Below is a small trained network, with its code and all its weights. Each question gives an input and a class and asks what happens when units are switched off, that is, made to give their printed mean instead of their output.

import numpy as np


def w(rows, s, z=0):
    codes = np.array(rows[::2]) - 128.0
    scale = np.full(codes.shape[1], s)
    scale[-1] = z or s
    return codes * scale


def f(y):
    return np.maximum(y, 0)


def log_softmax(a):
    a = a - a.max(-1, keepdims=True)
    return a - np.log(np.exp(a).sum(-1, keepdims=True))


def net(x, mask):
    res = np.array(x, float).reshape(1, 6) / 4 @ E
    y = f(res @ A[0][:, :-1].T + A[0][:, -1])
    res = res + np.where(mask, y, B[0][:, -1]) @ B[0][:, :-1]
    return log_softmax(res[-1] @ U[:, :-1].T + U[:, -1])


A, B = {}, {}
E = w([
[93,55,119,171,200,175,68,117,146,24,15,63],'x0',
[100,92,142,87,231,88,222,218,127,49,163,196],'x1',
[70,181,91,117,179,219,131,126,171,129,68,113],'x2',
[148,100,197,102,170,127,65,94,39,109,137,130],'x3',
[89,2,209,65,108,167,46,120,155,137,163,182],'x4',
[70,163,134,154,136,154,108,238,217,157,151,148],'x5',
],0.009)
A[0] = w([
[120,81,214,30,121,132,97,145,78,141,188,203,131],'n0',
[199,65,180,109,184,102,71,92,9,50,128,106,133],'n1',
[167,211,124,160,75,92,195,88,125,165,184,134,238],'n2',
[103,148,84,143,171,100,247,230,162,119,221,195,171],'n3',
[117,251,70,98,142,103,219,164,135,160,153,118,108],'n4',
[124,114,141,124,182,53,186,189,112,40,132,142,21],'n5',
[46,128,91,140,203,183,123,113,183,62,3,95,89],'n6',
[61,211,86,128,88,135,132,152,225,111,87,112,198],'n7',
[137,10,143,107,173,129,109,159,74,29,113,159,254],'n8',
[46,203,58,196,138,165,67,171,233,152,18,77,170],'n9',
[143,92,222,56,140,148,106,184,150,136,231,207,154],'n10',
[172,148,86,118,130,163,157,73,79,104,53,94,39],'n11',
[230,202,71,183,69,76,190,37,41,190,132,97,174],'n12',
],0.0074,0.0045)
B[0] = w([
[66,67,146,150,85,124,94,65,110,188,159,214,207],'n0',
[77,99,224,126,131,92,40,72,121,83,73,68,229],'n1',
[187,190,96,51,125,94,120,140,120,182,146,180,208],'n2',
[107,242,149,78,158,43,235,195,182,104,135,193,235],'n3',
[182,196,84,18,175,152,135,157,170,178,106,163,207],'n4',
[149,180,185,175,142,56,174,194,141,62,118,160,194],'n5',
[70,41,26,162,185,199,184,109,75,69,86,117,235],'n6',
[147,75,73,163,133,243,173,199,163,150,123,96,210],'n7',
[86,93,223,151,139,23,165,84,210,24,61,118,240],'n8',
[149,70,85,254,143,229,128,184,153,150,180,43,252],'n9',
[32,73,152,170,121,144,178,137,86,198,155,193,211],'n10',
[153,161,81,69,145,126,115,118,107,121,45,156,170],'n11',
[205,185,35,116,75,71,84,92,17,98,189,60,230],'n12',
],0.0077,0.015)
U = w([
[148,64,75,47,101,116,205,42,252,104,99,135,254],'0',
[167,127,131,205,79,173,51,178,197,197,186,76,106],'1',
[123,95,44,173,206,229,133,132,120,101,99,76,120],'2',
[113,95,190,115,185,123,27,48,112,55,36,86,147],'3',
[120,144,166,134,182,52,187,181,146,53,129,155,41],'4',
[217,176,82,107,53,92,72,56,5,150,183,90,120],'5',
[161,214,95,48,185,144,175,160,137,179,139,171,66],'6',
[74,75,173,128,95,142,97,90,94,216,216,209,178],'7',
],0.011,0.0046)

Each question gives the input, the list of numbers given to net, and the class t.
The units are the neurons (one row each of A and B). Each row of codes is followed by its name. A weight is (code - 128) times the scale printed after its matrix; where a second scale follows, it is the last column's (A, B and U).
mask holds one flag per neuron, in row order. A switched-off neuron (its flag False) gives its mean, the last column of its row in B, instead of its output. The means were averaged over made-up inputs and are rounded, as every weight is.
A unit's drop is (log p(t) with every unit on - log p(t) with that unit switched off) / (log p(t) with every unit on - log p(t) with every unit switched off).
The circuit of an input: a set's keep is (log p(t) with only the set's units on - log p(t) with every unit switched off) / (log p(t) with every unit on - log p(t) with every unit switched off). Starting from the 12 units with the biggest drops (on a tie, the unit counted first), units are removed one at a time, each time the one whose removal leaves the highest keep (on an exact tie, the one counted first), for as long as the keep stays at least 0.8.
units of the circuit, in order: the units of the circuit, biggest drop first
top k neurons: the k neurons with the biggest drops, biggest first
drop when u is switched off: that unit's drop, to one decimal
input [-6,-2,8,-5,7,8], class 1: units of the circuit, in order	[n9]
input [3,-7,-8,-5,7,5], class 7: units of the circuit, in order	[n10 n7]
input [-6,7,-4,4,5,6], class 7: top 2 neurons	[n0 n10]
input [1,-1,-4,-1,0,3], class 1: top 2 neurons	[n6 n8]
input [-5,-6,8,-3,-3,3], class 1: units of the circuit, in order	[n9 n6]
input [-8,2,-6,3,-8,3], class 6: top 2 neurons	[n3 n4]
input [-1,-4,4,-6,7,3], class 1: top 2 neurons	[n6 n11]
input [-2,3,-4,-1,1,-7], class 5: top 2 neurons	[n12 n6]
input [3,7,8,1,1,-3], class 4: top 3 neurons	[n8 n5 n9]
input [7,5,-1,-4,-4,8], class 2: top 2 neurons	[n9 n6]
input [1,1,-8,-4,5,-7], class 3: top 2 neurons	[n1 n8]
input [2,7,7,-3,7,6], class 2: top 4 neurons	[n6 n9 n7 n2]
input [3,-3,5,5,-6,-8], class 5: top 2 neurons	[n12 n8]
input [-6,6,4,7,1,-6], class 7: units of the circuit, in order	[n0]
input [-5,6,8,2,1,6], class 6: drop when n8 is switched off	0.1
input [7,4,-7,3,0,0], class 3: drop when n1 is switched off	0.1
input [-2,3,-7,4,0,5], class 7: drop when n0 is switched off	1.1
